In the rows, 128 means zero.
Here are made-up nodes, facts about them, and rows of numbers that follow some of those facts. Name the node behind each unnamed row.

Facts:
goflis (skise 11) (drorol fudrim) (fekel deplim,trovir,drito,livus,vaplun)
bastas (skise 11) (fekel tepovus,kebir)
skotra (skise 489) (drorol brezun,zumin)
trovir (skise 922)
klastom (skise 458)
mano (skise 489)
grelu (skise 922) (drorol toplis,zumin)
geklun (skise 489) (drorol klogum)
lozudur (skise 922) (fekel kugur,gobro,zolon)
breler (skise 613) (fekel dukiti,pekloguk,suvo,gramumom,grostur,lusto,brogros)
kugur (skise 458)
plofa (skise 11) (drorol putrega,gobro)
kabudos (skise 601) (drorol zupok)
toplis (skise 458) (drorol zumin,runak)
steme (skise 763) (drorol turuzel)
zofak (skise 601)
nidro (skise 489)
lusosti (skise 458)
fudrim (skise 763) (drorol putrega,nefle)
nutom (skise 458) (drorol toplis,klobren,nefle)
turuzel (skise 763)
brulol (skise 601) (drorol fusta)
tekli (skise 763) (drorol sigre)
tasik (skise 763) (drorol nefle) (fekel klastom,dostu,stepar)
kabri (skise 763) (fekel flobe,libropa,putrega,skotra,klastom,brogros,vaplun)
brigum (skise 763) (drorol nefle)
dostu (skise 601)
salos (skise 601) (drorol sigre) (fekel gruto,grostur,nitum,vaplun)
leflen (skise 613) (drorol nefle)
nise (skise 763) (drorol nefle)
vaplun (skise 601) (drorol zigitas,ripil)
libropa (skise 763) (drorol zumin,brigum)
grokleban (skise 458) (drorol zumin,turuzel) (fekel klobren,flobe,zupok,sostepak,runak,zolon,vaplun)
nafe (skise 601) (drorol brezun) (fekel suvo,grodul,brigum,nugreflu,rasko)
kebir (skise 763)
gramumom (skise 601) (drorol zumin,saflas)
pagrim (skise 613) (drorol brezun,pudra) (fekel treskim,fudrim,stepar,brepo)
nagazus (skise 763) (drorol brezun,zumin,nefle)
dabril (skise 11) (drorol pudra) (fekel pudra,dostu)
pekloguk (skise 458) (drorol putrega)
brogros (skise 922) (drorol fudrim)
stistuno (skise 11) (drorol putrega)
putrega (skise 601) (drorol zumin)
poklida (skise 458) (drorol brezun)
skinar (skise 601) (fekel drogon,dostu,stepar,vena)
dukiti (skise 601)
driklute (skise 458)
kenis (skise 601) (drorol tasik,tekli)
zigitas (skise 613)
gobro (skise 458)
nefle (skise 601) (drorol zumin) (fekel zofe,fusta)
flomu (skise 763) (fekel novis,draflu)
tekik (skise 763) (drorol skimik,fudrim)
rutrum (skise 489) (fekel nufli,toplis,nutom,grustak,kabudos)
zupok (skise 763) (drorol brezun,putrega,nefle)
stegron (skise 11)
treskim (skise 613)
vekla (skise 11) (drorol zumin,fudrim) (fekel mano,zupok,vena)
klura (skise 763) (drorol plide)
plogumis (skise 601) (fekel zaros,vosta,fudrim)
zaros (skise 613)
paklor (skise 922) (drorol zumin)
tepovus (skise 489)
brepo (skise 601) (drorol putrega,fudrim)
zemum (skise 458)
traklus (skise 458) (drorol zumin,rutrum) (fekel trovir,leflen,skize,nise,kabudos)
funen (skise 11) (drorol brezun,pudra)
nitum (skise 458) (drorol pudra)
fusta (skise 11) (drorol nefle)
naru (skise 458) (fekel pudra,lusosti,zaros,poklida,stepar)
skoron (skise 458) (drorol plibis,nefle)
brikedran (skise 922) (fekel tepovus,skotra)
gruto (skise 458)
drito (skise 489)
kobim (skise 613) (fekel zigitas,skagar)
klobren (skise 601)
stinas (skise 489) (drorol paklor)
runak (skise 489)
nufli (skise 922) (drorol sigre)
pudra (skise 11)
drulebrik (skise 613)
drosene (skise 601) (drorol brezun)
stagiskun (skise 763) (drorol traklus)
dastuk (skise 489) (drorol traklus,drito)
grostur (skise 922)
mobek (skise 922) (drorol gobro)
driklo (skise 601) (fekel nume,stistuno,runak)
trimis (skise 489) (drorol novis) (fekel nitum)
sigre (skise 763) (drorol zumin)
keze (skise 613)
rasko (skise 601) (drorol steme,draflu)
gevur (skise 601) (fekel lusosti,gruto,senus,stagiskun,skize,klastom)
skibiplo (skise 601) (fekel stegron,grofol,sostepak,tepovus,fusta,moklal,grelu)
nugreflu (skise 922)
klogum (skise 763) (fekel suvo)
deplim (skise 11)
lusto (skise 763) (drorol zumin,zigitas)
diflabul (skise 458) (fekel nufli,diba,moklal,brogros)
zofe (skise 458)
livus (skise 489) (drorol zumin,nefle)
saflas (skise 489) (drorol zumin,stistuno,tekli)
ripil (skise 458) (fekel geso,paklor,zaros,trago,kenis)
stepar (skise 489) (drorol zumin,sigre)
stine (skise 922)
plide (skise 763) (drorol nefle)
draflu (skise 489) (drorol zumin)
plibis (skise 922) (drorol nefle) (fekel turuzel,stinas,kugur,dastuk,novis,nagazus)
novis (skise 763) (drorol zumin)
skize (skise 922)
nume (skise 458)
flobe (skise 763) (drorol driklute,zupok)
skagar (skise 763) (drorol driklute,pudra,kebir)
kistor (skise 489) (fekel libropa,keze,zofe,nagazus)
sostepak (skise 763)
stonalan (skise 613) (fekel stine,klura,nume,grostur,nugreflu)
diba (skise 489)
trago (skise 763)
plavidru (skise 613) (drorol skorifar)
zolon (skise 489)
brezun (skise 489) (drorol zumin,nefle)
skimik (skise 489) (drorol zumin,tasik) (fekel suvo,kugur,leflen,vosta,sostepak,gubal)
suvo (skise 489)
geso (skise 11) (drorol zumin)
senus (skise 489) (drorol turuzel)
moklal (skise 489)
drogon (skise 763) (drorol zumin)
skorifar (skise 922)
vena (skise 458)
gubal (skise 601)
drolin (skise 458) (fekel stistuno,lusto,nitum,vaplun)
grofol (skise 601)
zumin (skise 458) (fekel toplis,leflen,kabudos)
breklodal (skise 11) (drorol zumin,funen)
grustak (skise 458) (drorol plofa,pudra,gobro)
regotol (skise 11) (drorol zumin,brigum)
rikles (skise 489) (drorol flomu,brepo)
braklagris (skise 763) (drorol zumin,livus)
vosta (skise 458) (drorol putrega)
pitrin (skise 458) (fekel saflas,zofak,kabudos)
grodul (skise 489)
brugun (skise 458) (fekel dostu)

Some nodes and their rows:
[129 132 145  93 141 115 139  96 109  98 121 124 160 133 128  91 168 159
 114 129 185 121 126 157  87 124 159 114 151 158 169 135]: nume
[148 126 143  98 139 129 118  88  95  85 117 118 157 147 112  96 184 163
 130 155 191 133 131 147  63 123 163 115 194 140 187 147]: kenis
[141  61 170 127 152 117 129  97 105  86  96 107 104 183 116 125 174 172
 119 138 134 120 136 140  37 152 147  68 177 185 169 163]: nafe
[140 135 112  84 151 144 131  93 133  90 130 106 157 149 115 104 162 133
 114 151 164 129 138 128  80 143 130 140 168 124 175 147]: senus
[136  95 151 106 170 130 140 102 137 100  98  85 120 178 122 139 147 142
 110 124 131 104 157 125  78 172 129 101 153 154 161 136]: kistor
[130 131 141  93 143 116 136  91 112  99 118 120 155 128 121  88 173 172
 114 132 181 123 126 158  83 127 153 109 144 155 166 139]: zofe
[126 130 110  87 142 138 124  86 130  79 129 112 160 149 124 108 157 137
 123 143 165 125 145 132  78 152 138 148 161 127 172 138]: drito
[146  91 181 125 144  96 139 114  98  94 104 120 136 179 128 138 181 134
 118 110 152 100 149 143  82 161 165  89 171 160 172 126]: driklo
[114 146 116  65 162 127 150  87 147 112  98 116 147 110 132  72 156 150
 103 143 170 110 122 147  86 111 134 120 145 162 143 109]: trago
[121 144 126  93 182 126 159  82 116  85  99 115 171 121 120  94 143 146
  97 129 176 147 108 134  79 161 132 123 138 142 206 140]: treskim
[125 139 142  94 140 110 139  95 110 102 121 132 166 129 132  94 171 148
 113 130 188 115 128 156  93 129 156 124 155 155 168 128]: gruto
[131 116 125  93 150 118 133  73 113  92 117 119 147 126 132  86 181 159
 105 144 193 137 115 153  66 111 156 129 172 169 168 153]: poklida
[124 128 126  81 146 141 134  92 142  86 118  93 151 164 105 105 147 172
 117 147 153 131 140 144  77 152 126 124 146 136 168 143]: tepovus
[111 143 121  64 161 133 151  93 152 109 104 119 143 113 134  72 145 155
 102 144 167 110 122 154  81 119 130 113 144 177 137 111]: sostepak
[131 130 138  95 145 126 135  86 110 101 118 115 152 131 116  83 165 183
 125 135 176 124 126 158  71 128 150 104 141 164 171 139]: kugur
[137 121 139  90 122  84 150 104 119  74 138 175 167 138 136 124 181 116
  84 114 192 129 116 153  90 122 164 147 173 182 164 124]: nitum
[123 108  99  82 141 121 127  88 123 102  92 111 130 138 132  95 169 188
 106 166 198 114 128 146  66 122 150 124 162 161 162 122]: fusta
[147 126 146 100 133 126 131  81 109  71  98 113 148 136 113 104 190 170
 136 145 192 142 148 156  72 126 163 123 186 142 188 148]: brepo

Rows to name:
No name comes twice in this set of rows, the named rows included.
[131 128 139 114 126 111 116  79  99  87 113 127 153 157 128  90 177 162
 134 151 194 138 127 149  62 138 175 131 177 139 181 149]  klobren
[120 128 100  93 140 127 121  70 144  81 115 111 142 154 130 105 160 143
 114 150 168 139 136 129  67 157 146 164 160 132 168 149]  brezun
[120 126 115  55 152 130 146  96 138  93 115 139 145 110 143  79 148 123
  94 149 175 108 117 137  75 102 127 127 177 173 147 114]  lusto
[112 133 109  94 174 121 137  72 104  72  95 116 170 115 132  87 133 136
 109 132 176 137 115 127  68 168 131 131 145 143 206 137]  zigitas
[146  80 148 100 139  97 150 127 124  83 115 142 135 187 154 163 151  73
  93 118 156  93 150 108  94 161 141 141 192 151 174 111]  trimis
[120 143 100  75 175 129 146  87 144 116  93 129 127 106 143  74 153 136
 102 149 193 116 121 136  62 104 140 136 174 168 147 117]  nise
[133 134 169  84 165  91 136  51  92 101  95  45 177 140 133 110 225 135
 105 145 180 127 134 159 111 117 185 125 181 108 188 160]  dostu
[125  86 160 117 160 114 135  85  99 106  85  93 127 138 148 108 163 142
 113 114 148  87 144 138  73 149 153  82 156 172 164 137]  ripil
[147  70 135 123 177 156 132  99 134  98  81  88  83 175 117 126 134 161
 124 135 135 101 169 112  39 168 110  94 171 169 165 148]  skimik
[147 147 137 116 147 122 116  89  97 100 119 115 159 143 106  99 190 160
 135 131 182 130 135 158  76 141 171 121 165 136 174 138]  zofak
[143 139 109 119 160 133 116  85  97 114 106 129 137 111 131  84 177 137
 132 133 200 108 140 141  52 119 157 137 169 156 169 142]  toplis
[109  84 162  58 197  87 171  49 127 121  33  30 116 110 186 115 183  85
  74 138 162  74 141 130 101 111 161 118 189 156 152 136]  tasik

The same nodes again, as new rows of numbers:
Some rows with their names:
[160 111 107 118 135 121 140 170 114 137 131 136 162 131  83  77 161 153
 158 120 138  96 144 119 153 144 146  96 141 135  94 149  91 105 160 140
 106 132 124 117 137 114 105 141 125 142]: stine
[160 152  98 122 139 136 141 145 132 114 129 121 184 127  95  90 145 121
 141  86 125 124 128 127 180 139 139 149 116 123 133 111 111  81 119  95
 136 133 133 135 124 151 102 126 154 132]: zupok
[126 124 125 134 114 114 118 151 124 137 135 118  97 111 125 100 194 141
 138 118 153 134 142  86 153 100 134 127 156 117 160 105 163 147 132 118
 139 165 128 131 118  99 113 173 122  87]: klobren
[130 117 101 111 147 127 125  83 136 113 137 123 135 142 128 131 116  99
 104 111 108 126 121 137 100 145 132 137 102 150 143 107 127 128 112 114
 120 147 161 132 129  91 172 117 147 133]: vosta
[118 138 137 128 112 125 158  99 141 146 101 117 107 121 169 139  86 169
 119 129 131 116 134 111 127 117 118 136  97 123 152 117 148 131 139 117
 157 126 120 106 107 128 132 127 125  94]: skoron
[ 97 171 132 120 120 102 136 126 139 120  92 115 127 123 113 121 135 103
 148 104 118 125 147 119 153 126 164 153 133 134 189 113 114  83 156 120
 146 146 133 124 114 137 130 118 122 109]: stagiskun
[123 128 121 134 120  91 144 126 124 128 143 113  73 109 131  65 195 131
 164 117 151 137 141  94 158 111 130 130 166 129 173 125 161 141 146 108
 129 155 150 115 115  90 121 160 118  78]: gramumom
[131 111 102 105 138  94 155 121 134 138 115 129  90 127 137  74 176 177
 139 120 144 114 170 108 140 119 132 133 115 133 158 112 114 129 150 120
 142 180 121 120 106  59 106 172 121 105]: stistuno
[109 117 175 164 123 112 114 182 112 152 135 135  23 118 143 106 157 162
 151 167 166 155 148 107 150  80 116 111 215 117 138 139 135 134 149 149
 119 123 114 124 105 119 109 148  90 113]: driklo
[145 104 151 101 141 125 185 134 150 152 137  97 138 143  88 104 110 174
 163 151 158  80 119 169 153 143 124 101 134 167  93 133  99 103 161 122
 116 127 106 152 140 159 107 113 157 142]: trimis
[145 118  95 112 121 160 167 116 135 124 151 132 177 113 124  67 115 142
 120 116 126 104 136 141 155 150 121 138  99 111 107 139 114 139 120 115
 125 102 148 118 129 131  92 107 137 127]: grustak
[152 152 108 150  98 153  94 111 139  82 144 121 153 147 144 159 149  68
 122 114  86 129 117 109 118 169 124 145  92 113 164 118 146 127  86  97
 136 110 141 139 143 136 154 113 146 120]: novis
[122 118 127 111 106  93 143 131 127 135 105 155 118 135 137  97 176 151
 151 124 123 104 151  87 121 116 147 113 133 126 138 134  93 109 175 123
 131 144 127 103 124 101 121 164 115 107]: nugreflu
[ 59 162 173 116 140 117 121 126 137 162  82 105  93 123 150 198  48 161
 112 170 150 157 124 145 124  93 121 152 120 124 128 116 134 135 120 169
 150 136  83 142 103 160 116 105  98 143]: ripil
[ 77 186 128 129 114 113  86 144 129 126  79 140 156 119 132 150 107  98
 115 101  95 155 135 110 136 104 167 166 112 123 156 116 117  93 141 135
 152 141 131  94 106 166 141 134  97 129]: trago
[146 148 103 143 117 167 121 152 138 100 149 160 189 122 135  89 148 115
 122 101 110 147 136 125 161 152 151 134 109  85 113 113 119 118 117 114
 145  97 120 137 141 171  82 116 142 145]: kebir
[144 108 123 131 148 137 115  97 130 125 146 107 103 124 150 146 105 112
 100 138 137 138 128 147 116 155  82 154 113 139 142 130 146 157  88 123
 117 129 148 137 121  84 165 106 130 127]: regotol
[143 111 122 152 104 139  92 124 117  99 153 155 146 141 150 154 151  95
 112 135  92 126 114 112  92 135 122 109 131 121 129 141 134 151 125 130
 119  98 142 114 150 120 151 141 130 130]: keze

Which node is each row?
No name comes twice in this set of rows, the named rows included.
[155 110 135 180 133 167  79 146 114 118 173 117  73 133 166 184 156 112
 107 152 157 179 114 122 128 103  77 127 162 102 127 114 191 185  59 128
 137 117 106 176 138 125 132 140 133 124]  nefle
[ 74 157 124  59 133  82 161  73 148 134  79 106 172 120  85 111  96 119
 116  87 100 102 102 145 111 109 187 144  86 160 166 113 120  99 172 117
 144 188 157 112 124 137 156 132 133 112]  stepar
[ 76 189 131 112 130  96 117 109 134 124  78 103 131 112 116 136  98  91
 131  97 118 147 131 122 150 112 168 181 117 127 180 107 127  87 143 117
 156 163 128 120 110 147 146 118 123 107]  drogon
[ 77 157 124  87 151  98 142  93 137 143  75 107 134 109 114 125  78 134
 109  97 136 132 126 139 131  97 168 169  99 147 162 110 130 105 134 121
 152 173 142 111 107 128 139 126 120 110]  poklida
[144 100  85 104 146 125 177 114 134 121 141 146 164 116  93  30 162 152
 149  99 125 105 147 146 161 132 152 134 122 139 114 130  84 108 164 119
 107 150 140 141 130 101  92 133 145 148]  nitum
[116 132 155 122 120 134 129 135 154 156 104 115  85 140 151 193 118 185
 122 169 143 146 148 115 132 106 123 100 103 101 127  89 156 153 112 150
 179 144  36 177 121 156  91 132 130 130]  zumin
[ 81 147 139  81 113  81 162  81 146 149  95 113 135 130  94 110 115 151
 139 136 112  94 117 145 114 131 165 116 117 153 152 127 115 111 185 131
 146 163 120 115 129 136 130 132 128 110]  senus
[133 155  98 130 109 168 137 130 126 102 134 140 186 106 136  83 118  99
 121  98 113 136 126 128 165 138 140 164 114  94 120 131 117 107 129 116
 131  93 153 122 130 166  99  96 129 136]  skagar

The same nodes again, as new rows of numbers:
Some rows with their names:
[113 154 144 144 152 119 142 135 158 149 103 118 167 147 130 135 118 124
 109 159 116 127  93 107 143 111 118 117 157 129 142  94 127]: driklo
[126 161 142 145 149 138 144 129 159 143 100 126 181 142 124 133 119 143
 111 157 116 132  91 114 146 110 122 110 157 124 134  92 122]: kabri
[127 160 148 133 145 144 155 134 158 138 107 134 180 142 111 131 125 130
 115 148 127 137  97 112 152 101 111 110 151 130 127  91 114]: tasik
[ 89 131 146 168 146 129 153 111 135 143 100 111 191 136 111 139 126 167
  83 130 113 130  81 122 102 103 149 112 137 137 131 108 142]: pekloguk
[ 76 107 142 161 176 116 154 100 131 151  81 102 190 126 125 158 119 126
  80 143 118 128  97 114 125 130 122 107 152 134 136 118 137]: diba
[ 91 131 146 167 144 130 153 111 132 136 102 104 193 140 117 131 122 160
  80 133 108 128  83 117 104 105 143 107 140 136 124 108 140]: nume
[ 77 122 139 164 151 116 159 114 134 146  85 106 181 135 125 142 123 122
  85 151 115 122  76 113 107 113 138 102 149 140 125 121 143]: zofak
[ 87 116 160 126 150 130 178 111 143 128  96 113 184 125 101 144 121 114
  95 124 123 131  87 122 127 102 121 108 133 149 118 120 127]: brepo
[ 90 132 138 161 151 134 160 111 136 147  84 123 193 127 112 148 130 148
  93 142 122 136  72 125 113 108 148 101 145 138 125 117 136]: nise
[ 83 106 146 150 179 118 153  95 138 145  86 100 194 122 125 159 114 129
  83 134 114 130  98 121 132 129 119 112 148 133 135 116 135]: zolon
[123 120 131 166 118 103 147  73 114 203  65 135 183 123 107 124 107 153
  99 119 149 146  55 114 157  67  70 129 168  99 112  97 121]: plavidru
[110 137 147 143 174 122 139 123 155 153  96 116 178 138 131 153 115 120
 103 155 122 131 113 102 158 125  98 119 160 125 151  91 121]: skimik
[100 139 146 141 157 123 153 118 154 148  98 118 176 135 121 147 123 130
 104 144 118 131  82 116 132 111 129 120 145 140 141 106 133]: brulol
[ 92 129 137 162 150 133 157 109 136 143  85 113 194 128 119 141 124 147
  90 145 113 129  73 126 110 111 147  96 148 133 121 117 138]: brigum
[102 132 147 149 148 126 151 105 137 129  84  95 196 124 114 140 108 153
  98 149 100 120  87 131 111 109 143  95 152 129 124 114 128]: kebir
[ 95 106 138 153 159 127 139 102 135 156  95 108 199 125 121 141 123 152
  84 130 108 141  91 117 121 106 157 114 146 135 131 117 141]: grelu
[141 136 147 122 164 126 118 110 165 150 111 106 193 133 132 133 108 162
 110 138  94 140 107 116 159 106 135 132 153 118 149  91 124]: plibis
[ 67 108 138 171 169 116 154 107 126 154  79 107 187 130 123 158 123 117
  75 150 125 126  96 105 118 127 120 101 155 135 134 118 138]: saflas

Name these rows:
No name comes twice in this set of rows, the named rows included.
[123 130 147 125 166 131 145  84 158 125  96  90 207 114 130 146 108 178
 103 119  85 137  67 153 134 122 151 119 139 124 133 115 134]  novis
[ 93 122 146 146 175 119 147 111 147 153  90 115 184 129 117 163 119 125
  95 145 128 131 107 110 143 123 113 117 151 134 147 104 126]  rikles
[ 81  99 137 155 165 124 171 114 113 127  92  95 196 131 146 141 125 112
  73 134  98 134  85 101 131 147 104 103 156 117 130 124 138]  drito
[100 119 159 118 145 154 190 110 139 120 103 128 198 123  86 137 129 122
  96 111 133 144  87 132 135  94 118 101 126 149 102 119 116]  trago
[ 85 133 146 173 144 126 150 114 131 145  97 112 188 137 108 143 125 165
  82 138 117 124  87 116  96  97 150 107 140 139 132 107 141]  grustak
[ 78 124 143 158 155 115 157 112 138 151  86 113 181 129 117 148 125 128
  91 146 120 125  77 117 110 111 141 109 143 145 134 119 143]  kabudos
[ 95 130 154 151 148 136 162 110 138 135 108 115 193 132 101 140 125 160
  87 118 118 134  85 122 113  96 140 114 130 142 126 108 134]  vosta
[131 136 144 132 157 129 126 123 156 154 107 116 186 140 129 129 114 146
 103 146 107 139 110 106 154 103 129 123 158 122 144  92 125]  lozudur
[ 98 132 142 151 153 132 156 104 142 142  87 115 194 122 108 149 122 152
  99 141 114 131  78 130 114 107 149 103 144 137 127 115 133]  flobe
[ 81 127 138 166 171 129 153  94 163 159  90 112 180 149 131 128 112 122
  83 139 124 133  73 133 126 107 146 103 138 152  99 117 153]  vaplun
[ 92 108 138 153 157 127 141 104 132 157  92 115 198 127 116 146 125 150
  82 133 113 140  94 113 119 102 157 113 146 136 132 116 140]  brogros
[159 163 154 110 164 128 129 107 179 121 106  89 192 125 135 133  94 174
 127 141  81 126  93 142 160 119 129 127 153 111 146  87 115]  flomu

